Below are the code and all the weights of a small trained network. Each question names an input and a class and asks about switching units off, where a switched-off unit gives its printed mean instead of its output.

import numpy as np


def w(rows, s, z=0):
    codes = np.array(rows[::2]) - 128.0
    scale = np.full(codes.shape[1], s)
    scale[-1] = z or s
    return codes * scale


def norm(h):
    return h / np.sqrt((h * h).mean(-1, keepdims=True) + 1e-5)


def f(y):
    return np.maximum(y, 0)


def log_softmax(a):
    a = a - a.max(-1, keepdims=True)
    return a - np.log(np.exp(a).sum(-1, keepdims=True))


def net(x, mask):
    res = np.array(x, float).reshape(1, 7) / 4 @ E
    u = 0
    for l in range(2):
        y = f(norm(res) @ A[l][:, :-1].T + A[l][:, -1])
        res = res + np.where(mask[u : u + 3], y, B[l][:, -1]) @ B[l][:, :-1]
        u += 3
    return log_softmax(norm(res)[-1] @ U[:, :-1].T + U[:, -1])


A, B = {}, {}
E = w([
[138,134,125,128],'x0',
[136,138,129,127],'x1',
[129,121,124,126],'x2',
[254,95,69,170],'x3',
[136,115,64,18],'x4',
[134,138,129,123],'x5',
[87,161,24,177],'x6',
],0.0078)
A[0] = w([
[43,183,24,184,1],'0.n1',
[141,164,94,51,176],'0.n2',
[7,196,168,86,34],'0.n3',
],0.012,0.0058)
B[0] = w([
[144,234,128,132,229],'0.n1',
[26,73,155,166,255],'0.n2',
[250,56,86,167,243],'0.n3',
],0.013,0.0058)
A[1] = w([
[162,110,251,70,160],'1.n1',
[114,168,154,84,2],'1.n2',
[146,172,203,207,104],'1.n3',
],0.013,0.0039)
B[1] = w([
[141,250,8,136,253],'1.n1',
[133,128,127,84,128],'1.n2',
[31,32,150,86,247],'1.n3',
],0.012,0.0055)
U = w([
[136,253,112,141,73],'0',
[209,66,108,138,88],'1',
[64,79,157,69,111],'2',
[132,119,125,119,255],'3',
],0.014,0.0041)

Each question gives the input, the list of numbers given to net, and the class t.
The units are the neurons (one row each of A and B). Each row of codes is followed by its name. A weight is (code - 128) times the scale printed after its matrix; where a second scale follows, it is the last column's (A, B and U).
mask holds one flag per neuron, layer by layer. A switched-off neuron (its flag False) gives its mean, the last column of its row in B, instead of its output. The means were averaged over made-up inputs and are rounded, as every weight is.
A unit's drop is (log p(t) with every unit on - log p(t) with that unit switched off) / (log p(t) with every unit on - log p(t) with every unit switched off).
The circuit of an input: a set's keep is (log p(t) with only the set's units on - log p(t) with every unit switched off) / (log p(t) with every unit on - log p(t) with every unit switched off). Starting from all 6 units, units are removed one at a time, each time the one whose removal leaves the highest keep (on an exact tie, the one counted first), for as long as the keep stays at least 0.8.
circuit, biggest first: the units of the circuit, biggest drop first
most important unit: the unit with the biggest drop
k most important neurons: the k neurons with the biggest drops, biggest first
k most important neurons of layer l: the k neurons of layer l with the biggest drops, biggest first
input [3,6,-2,5,7,8,4], class 2: 4 most important neurons -> [0.n2, 0.n3, 1.n1, 0.n1]
input [2,0,-6,-5,-3,-2,-7], class 0: 2 most important neurons -> [1.n1, 0.n2]
input [-4,2,-8,-2,-4,0,2], class 2: most important unit -> 1.n3
input [6,8,1,-8,-8,-1,-3], class 1: 3 most important neurons -> [0.n3, 0.n1, 0.n2]
input [-5,1,-3,2,3,8,2], class 2: circuit, biggest first -> [1.n1, 0.n3]
input [6,4,-1,5,6,-8,1], class 2: circuit, biggest first -> [0.n3, 1.n1]
input [6,-4,-5,4,8,-6,-4], class 2: 2 most important neurons -> [0.n2, 0.n3]
input [7,-1,0,-7,6,-2,-1], class 1: 2 most important neurons -> [0.n3, 1.n3]
input [5,-7,4,-7,5,3,-7], class 0: 2 most important neurons -> [1.n1, 1.n3]
input [-1,-4,-1,7,-8,4,-2], class 2: circuit, biggest first -> [1.n3, 0.n3]
input [-3,3,2,4,1,-2,4], class 0: circuit, biggest first -> [0.n3, 1.n3]
input [3,6,4,-1,6,-5,2], class 2: 2 most important neurons of layer 0 -> [0.n2, 0.n3]
input [-6,-3,-3,0,-3,-6,-1], class 2: 2 most important neurons -> [1.n3, 0.n3]
input [-2,3,-3,3,7,-3,-7], class 0: 2 most important neurons of layer 1 -> [1.n1, 1.n3]
input [-5,-6,-7,0,-7,1,-3], class 2: circuit, biggest first -> [1.n3]
input [-4,-7,4,-7,-6,-3,4], class 1: 2 most important neurons -> [0.n3, 0.n2]
input [-7,3,-4,1,3,4,2], class 2: 3 most important neurons -> [0.n2, 1.n1, 0.n3]
input [6,6,-7,-6,-4,4,4], class 1: 3 most important neurons -> [0.n3, 1.n1, 0.n2]
input [-6,-6,2,-4,4,-8,-6], class 0: 2 most important neurons -> [1.n1, 1.n3]
input [6,6,6,-8,1,-1,-4], class 1: 2 most important neurons of layer 0 -> [0.n3, 0.n1]
input [7,-5,-8,-3,-4,-4,-7], class 0: most important neuron of layer 0 -> [0.n2]
